Below are the code and all the weights of a small trained network. Each question names an input and a class and asks about switching units off, where a switched-off unit gives its printed mean instead of its output.

import numpy as np


def w(rows, s, z=0):
    codes = np.array(rows[::2]) - 128.0
    scale = np.full(codes.shape[1], s)
    scale[-1] = z or s
    return codes * scale


def f(y):
    return np.maximum(y, 0)


def log_softmax(a):
    a = a - a.max(-1, keepdims=True)
    return a - np.log(np.exp(a).sum(-1, keepdims=True))


def net(x, mask):
    res = np.array(x, float).reshape(1, 7) / 4 @ E
    y = f(res @ A[0][:, :-1].T + A[0][:, -1])
    res = res + np.where(mask, y, B[0][:, -1]) @ B[0][:, :-1]
    return log_softmax(res[-1] @ U[:, :-1].T + U[:, -1])


A, B = {}, {}
E = w([
[151,115,85,89,83,249,128,56,107,166,72],'x0',
[139,90,207,208,134,121,138,155,153,179,55],'x1',
[143,184,109,164,165,69,104,105,86,205,91],'x2',
[114,123,108,148,104,79,212,71,100,96,123],'x3',
[207,122,147,117,165,153,157,163,66,159,205],'x4',
[82,107,90,154,153,139,135,185,69,130,101],'x5',
[164,132,146,149,201,140,120,101,118,12,65],'x6',
],0.012)
A[0] = w([
[124,88,149,156,118,123,121,156,98,143,94,111],'neuron 1',
[85,146,136,162,196,72,120,154,177,111,192,31],'neuron 2',
[136,132,94,133,112,189,134,97,132,161,116,53],'neuron 3',
[108,155,81,106,133,119,155,124,112,117,149,53],'neuron 4',
[184,125,118,136,164,148,173,154,109,155,158,57],'neuron 5',
[140,194,95,137,173,87,116,95,119,187,104,136],'neuron 6',
[157,112,111,137,161,156,105,95,121,115,99,92],'neuron 7',
[108,163,37,88,139,128,98,160,96,88,138,63],'neuron 8',
[89,89,82,183,149,155,145,185,84,138,109,98],'neuron 9',
[72,153,98,144,101,116,92,110,167,136,82,50],'neuron 10',
[108,159,134,120,114,131,130,146,168,111,118,92],'neuron 11',
[159,100,130,147,136,131,122,136,97,150,152,87],'neuron 12',
[112,85,139,176,130,104,246,76,139,156,123,111],'neuron 13',
[128,128,124,118,49,118,168,169,135,131,134,156],'neuron 14',
[103,149,121,132,55,152,140,162,140,190,154,3],'neuron 15',
[138,112,148,123,145,161,9,179,167,165,126,61],'neuron 16',
[167,131,163,146,106,121,138,115,165,142,121,135],'neuron 17',
[173,114,142,99,123,147,162,160,89,131,146,75],'neuron 18',
[119,154,116,132,93,116,126,136,119,175,131,73],'neuron 19',
[60,112,103,134,83,123,90,151,142,101,93,114],'neuron 20',
[159,176,120,87,104,102,98,91,146,107,166,106],'neuron 21',
],0.014,0.0053)
B[0] = w([
[153,117,149,111,105,104,119,186,188,143,91,184],'neuron 1',
[144,129,184,55,37,150,214,113,53,173,100,252],'neuron 2',
[146,105,190,111,76,144,180,117,56,203,143,200],'neuron 3',
[139,83,103,146,124,66,86,139,183,161,79,184],'neuron 4',
[135,164,179,187,124,88,108,92,124,112,169,195],'neuron 5',
[94,94,117,45,178,220,150,127,182,76,161,220],'neuron 6',
[148,157,200,110,92,128,156,148,77,122,105,178],'neuron 7',
[179,124,133,104,125,99,105,162,184,159,91,218],'neuron 8',
[44,55,140,135,156,124,97,149,155,146,149,205],'neuron 9',
[140,184,162,151,138,66,144,80,157,136,180,213],'neuron 10',
[110,132,157,140,126,109,154,89,137,124,159,164],'neuron 11',
[134,168,132,151,177,130,132,84,166,166,140,170],'neuron 12',
[194,107,29,116,149,91,115,93,121,130,121,230],'neuron 13',
[139,127,116,114,199,167,158,150,107,74,105,204],'neuron 14',
[139,166,184,117,101,116,104,159,91,47,93,213],'neuron 15',
[218,94,2,132,176,89,163,86,70,112,161,219],'neuron 16',
[23,64,139,136,150,157,31,226,196,170,109,182],'neuron 17',
[105,174,158,169,146,99,138,105,189,132,180,189],'neuron 18',
[149,159,172,147,145,146,137,174,107,67,86,180],'neuron 19',
[116,141,164,152,169,109,127,101,156,141,170,217],'neuron 20',
[160,79,140,138,127,116,34,176,148,153,126,207],'neuron 21',
],0.0094,0.014)
U = w([
[126,112,163,105,47,117,203,104,71,208,110,48],'0',
[162,88,134,161,118,85,77,181,172,185,76,78],'1',
[109,198,158,183,145,76,140,66,149,125,185,87],'2',
[176,95,23,140,134,72,153,88,84,100,122,152],'3',
[150,158,181,140,146,121,136,161,91,5,48,171],'4',
[99,70,127,94,143,184,179,124,173,60,184,212],'5',
[92,56,137,129,117,115,86,147,143,159,141,253],'6',
[84,114,92,145,101,165,125,138,132,111,143,85],'7',
],0.012,0.006)

Each question gives the input, the list of numbers given to net, and the class t.
The units are the neurons (one row each of A and B). Each row of codes is followed by its name. A weight is (code - 128) times the scale printed after its matrix; where a second scale follows, it is the last column's (A, B and U).
mask holds one flag per neuron, in row order. A switched-off neuron (its flag False) gives its mean, the last column of its row in B, instead of its output. The means were averaged over made-up inputs and are rounded, as every weight is.
A unit's drop is (log p(t) with every unit on - log p(t) with that unit switched off) / (log p(t) with every unit on - log p(t) with every unit switched off).
The circuit of an input: a set's keep is (log p(t) with only the set's units on - log p(t) with every unit switched off) / (log p(t) with every unit on - log p(t) with every unit switched off). Starting from the 12 units with the biggest drops (on a tie, the unit counted first), units are removed one at a time, each time the one whose removal leaves the highest keep (on an exact tie, the one counted first), for as long as the keep stays at least 0.8.
units of the circuit, in order: the units of the circuit, biggest drop first
most important unit: the unit with the biggest drop
k most important neurons: the k neurons with the biggest drops, biggest first
drop when u is switched off: that unit's drop, to one decimal
input [1,-2,-4,1,-7,5,0], class 2: 3 most important neurons -> neuron 10; neuron 20; neuron 6
input [8,-8,8,5,2,-6,3], class 0: most important unit -> neuron 3
input [5,0,3,-2,4,-3,-6], class 4: units of the circuit, in order -> neuron 15; neuron 19
input [-3,-3,0,8,-6,4,-5], class 3: 2 most important neurons -> neuron 13; neuron 18
input [-1,-5,6,3,-7,-6,-8], class 4: units of the circuit, in order -> neuron 19; neuron 15
input [-5,-7,-6,-5,-5,4,-5], class 1: 3 most important neurons -> neuron 8; neuron 6; neuron 4
input [3,4,5,4,-2,6,3], class 6: 2 most important neurons -> neuron 9; neuron 16
input [4,-2,8,-1,-7,3,-2], class 5: 4 most important neurons -> neuron 6; neuron 5; neuron 18; neuron 12
input [4,-2,0,4,4,3,2], class 0: 2 most important neurons -> neuron 16; neuron 10
input [7,6,-4,-7,2,-7,-2], class 0: 3 most important neurons -> neuron 3; neuron 13; neuron 21
input [-2,5,5,-3,2,7,-5], class 6: 3 most important neurons -> neuron 9; neuron 6; neuron 8
input [2,4,-6,-2,-4,4,0], class 5: 3 most important neurons -> neuron 21; neuron 4; neuron 8
input [-5,-6,6,-1,-3,-8,6], class 6: 2 most important neurons -> neuron 21; neuron 6
input [7,-1,-4,-7,-8,-5,-4], class 2: units of the circuit, in order -> neuron 10
input [6,7,-3,-1,-2,-8,7], class 6: 3 most important neurons -> neuron 17; neuron 2; neuron 15
input [-7,-3,1,-7,-2,4,-5], class 0: 2 most important neurons -> neuron 2; neuron 13
input [2,0,2,8,-4,3,8], class 3: 2 most important neurons -> neuron 13; neuron 15
input [-5,-3,5,-1,7,8,3], class 6: 2 most important neurons -> neuron 9; neuron 10
input [6,-4,-3,-7,-3,7,2], class 3: 3 most important neurons -> neuron 16; neuron 2; neuron 17
input [0,2,-5,-6,5,4,-4], class 3: units of the circuit, in order -> neuron 16
input [-7,-5,-5,4,0,6,-1], class 0: drop when neuron 6 is switched off -> 0.1
input [2,2,0,7,6,5,0], class 3: drop when neuron 10 is switched off -> 0.8
input [-2,7,-6,5,-6,-8,7], class 6: drop when neuron 8 is switched off -> 0.2
input [-4,-6,-6,-4,-7,-5,1], class 2: drop when neuron 6 is switched off -> 0.4
